Below are the code and all the weights of a small trained network. Each question names an input and a target symbol and asks about switching units off, where a switched-off unit gives its printed mean instead of its output.

import numpy as np


def w(rows, s, z=0):
    codes = np.array(rows[::2]) - 128.0
    scale = np.full(codes.shape[1], s)
    scale[-1] = z or s
    return codes * scale


def f(y):
    return np.maximum(y, 0)


def softmax(a):
    e = np.exp(a - a.max(-1, keepdims=True))
    return e / e.sum(-1, keepdims=True)


def log_softmax(a):
    a = a - a.max(-1, keepdims=True)
    return a - np.log(np.exp(a).sum(-1, keepdims=True))


def net(x, mask):
    ids = ['ΔΛΩεζθστφψ'.index(c) for c in x.split()]
    T = len(ids)
    res = E[ids] + P[:T]
    r = res
    for j in range(2):
        rows = slice(4 * j, 4 * j + 4)
        q, k, v = (r @ M[0][rows].T for M in (Q, K, V))
        z = softmax(np.where(np.tri(T) > 0, q @ k.T / 4**0.5, -1e9)) @ v
        o = O[0][rows]
        res = res + np.where(mask[j], z, o[:, -1]) @ o[:, :-1]
    y = f(res @ A[0][:, :-1].T + A[0][:, -1])
    res = res + np.where(mask[2:14], y, B[0][:, -1]) @ B[0][:, :-1]
    return log_softmax(res[-1] @ U[:, :-1].T + U[:, -1])


Q, K, V, O, A, B = {}, {}, {}, {}, {}, {}
E = w([
[164,126,54,126],'Δ',
[184,109,135,165],'Λ',
[122,91,107,9],'Ω',
[49,131,73,167],'ε',
[133,53,204,152],'ζ',
[122,150,202,172],'θ',
[151,155,190,147],'σ',
[93,143,208,47],'τ',
[157,158,113,66],'φ',
[74,94,201,60],'ψ',
],0.011)
P = w([
[187,104,200,154],'0',
[157,247,198,82],'1',
[175,2,128,150],'2',
[171,188,251,202],'3',
[140,131,135,90],'4',
[164,92,126,124],'5',
[166,116,147,151],'6',
[152,126,139,124],'7',
[141,108,124,111],'8',
[171,104,134,179],'9',
[144,146,146,103],'10',
[162,107,103,147],'11',
],0.008)
Q[0] = w([
[153,141,101,104],'H1',
[115,93,177,116],'H1',
[192,226,154,148],'H1',
[185,230,174,110],'H1',
[105,2,96,115],'H2',
[103,181,202,156],'H2',
[151,59,202,205],'H2',
[44,192,99,124],'H2',
],0.0088)
K[0] = w([
[126,94,91,138],'H1',
[207,152,136,91],'H1',
[141,57,75,144],'H1',
[152,45,95,152],'H1',
[49,157,104,85],'H2',
[128,57,123,149],'H2',
[126,121,112,75],'H2',
[250,134,186,140],'H2',
],0.011)
V[0] = w([
[138,41,193,114],'H1',
[66,132,209,145],'H1',
[41,106,161,69],'H1',
[116,166,208,120],'H1',
[127,89,69,131],'H2',
[152,72,245,214],'H2',
[46,130,193,80],'H2',
[106,27,130,211],'H2',
],0.012)
O[0] = w([
[174,147,84,23,245],'H1',
[196,239,14,152,186],'H1',
[254,212,97,147,149],'H1',
[81,246,119,138,222],'H1',
[209,67,119,128,58],'H2',
[48,113,21,76,255],'H2',
[171,246,103,157,197],'H2',
[179,95,39,175,93],'H2',
],0.0083,0.0058)
A[0] = w([
[43,104,27,67,145],'N1',
[135,177,97,164,74],'N2',
[218,169,87,93,190],'N3',
[85,211,127,107,155],'N4',
[89,119,175,118,32],'N5',
[162,69,150,121,2],'N6',
[32,64,128,176,163],'N7',
[30,52,143,86,43],'N8',
[169,170,87,70,115],'N9',
[253,199,156,162,134],'N10',
[129,84,3,88,140],'N11',
[254,141,65,27,123],'N12',
],0.0079,0.0055)
B[0] = w([
[244,159,159,155,224],'N1',
[142,186,91,174,163],'N2',
[76,64,113,133,247],'N3',
[95,123,95,78,252],'N4',
[90,102,73,74,130],'N5',
[108,63,198,60,129],'N6',
[145,167,80,83,143],'N7',
[162,85,60,105,145],'N8',
[104,87,141,134,230],'N9',
[69,80,150,136,197],'N10',
[157,155,169,178,195],'N11',
[105,105,206,194,240],'N12',
],0.011)
U = w([
[156,90,147,216,101],'Δ',
[126,44,113,180,65],'Λ',
[111,54,254,111,3],'Ω',
[138,182,63,167,118],'ε',
[91,79,132,175,72],'ζ',
[133,164,115,123,99],'θ',
[174,89,100,116,237],'σ',
[117,126,190,55,115],'τ',
[138,13,117,90,158],'φ',
[74,140,123,123,207],'ψ',
],0.0085,0.0052)

Each question gives the input, a string of symbols that net reads in full, and the target symbol t.
The units are the heads (4 rows each of Q, K, V and O) and the neurons (one row each of A and B). Each row of codes is followed by its name. A weight is (code - 128) times the scale printed after its matrix; where a second scale follows, it is the last column's (O, A, B and U).
mask holds one flag per unit, heads first, then neurons. A switched-off unit (its flag False) gives its mean, the last column of its rows in O or B, instead of its output. The means were averaged over made-up inputs and are rounded, as every weight is.
A unit's drop is (log p(t) with every unit on - log p(t) with that unit switched off) / (log p(t) with every unit on - log p(t) with every unit switched off).
The circuit of an input: a set's keep is (log p(t) with only the set's units on - log p(t) with every unit switched off) / (log p(t) with every unit on - log p(t) with every unit switched off). Starting from the 12 units with the biggest drops (on a tie, the unit counted first), units are removed one at a time, each time the one whose removal leaves the highest keep (on an exact tie, the one counted first), for as long as the keep stays at least 0.8.
circuit, biggest first: the units of the circuit, biggest drop first
top k neurons: the k neurons with the biggest drops, biggest first
which heads matter: for each layer, one digit per head in row order, 1 if its drop is at least 0.15 and else 0, layers parted by /
input Δ τ τ, target ψ: circuit, biggest first	H1; H2; N1; N4
input θ τ Δ Δ, target φ: circuit, biggest first	H1; H2
input Λ θ Δ σ, target φ: circuit, biggest first	H1; H2; N8
input Δ Ω Λ Δ, target σ: top 3 neurons	N3; N12; N7
input θ Λ σ ζ ζ Ω, target Δ: top 3 neurons	N1; N11; N12
input ζ σ Δ τ, target φ: circuit, biggest first	H1; H2
input Δ φ Λ Δ Λ, target φ: circuit, biggest first	H1; H2; N8
input σ Λ ζ Λ τ φ Λ θ φ Ω Λ ε, target ε: circuit, biggest first	N12; N3; N10; N1
input Δ τ τ τ Λ τ ψ τ Δ Λ τ ζ, target ψ: circuit, biggest first	H2; N1; H1; N10
input Ω Λ Ω σ, target Ω: circuit, biggest first	H1; H2; N10
input Λ Δ ψ, target φ: circuit, biggest first	H1; N8
input Ω θ Δ θ, target φ: circuit, biggest first	H1; H2; N8; N12
input τ ζ Ω, target Δ: circuit, biggest first	N12; N11; H1
input Λ τ ζ θ, target Δ: top 3 neurons	N11; N1; N12
input σ ψ Λ ζ Ω τ ζ τ Ω Ω Ω, target Ω: which heads matter	10
input σ Λ Δ Δ Δ θ, target φ: circuit, biggest first	H1; H2; N8
input ψ Λ ψ φ, target ζ: which heads matter	10
input Ω Δ Δ, target φ: which heads matter	11
input Λ ζ ζ Δ, target Δ: top 4 neurons	N11; N1; N12; N4
input τ θ σ, target ε: circuit, biggest first	H2; H1
input Λ Ω Δ, target Ω: circuit, biggest first	H2
input ζ ζ φ, target Δ: which heads matter	01
input φ τ Λ Λ, target σ: top 2 neurons	N12; N3
input Λ τ ζ τ, target Δ: top 3 neurons	N1; N11; N12
input θ Δ Λ Ω, target σ: top neuron	N8
input Ω Ω φ θ φ τ ε Ω, target Ω: top 2 neurons	N12; N2
input Λ τ Λ φ, target σ: top 2 neurons	N1; N8
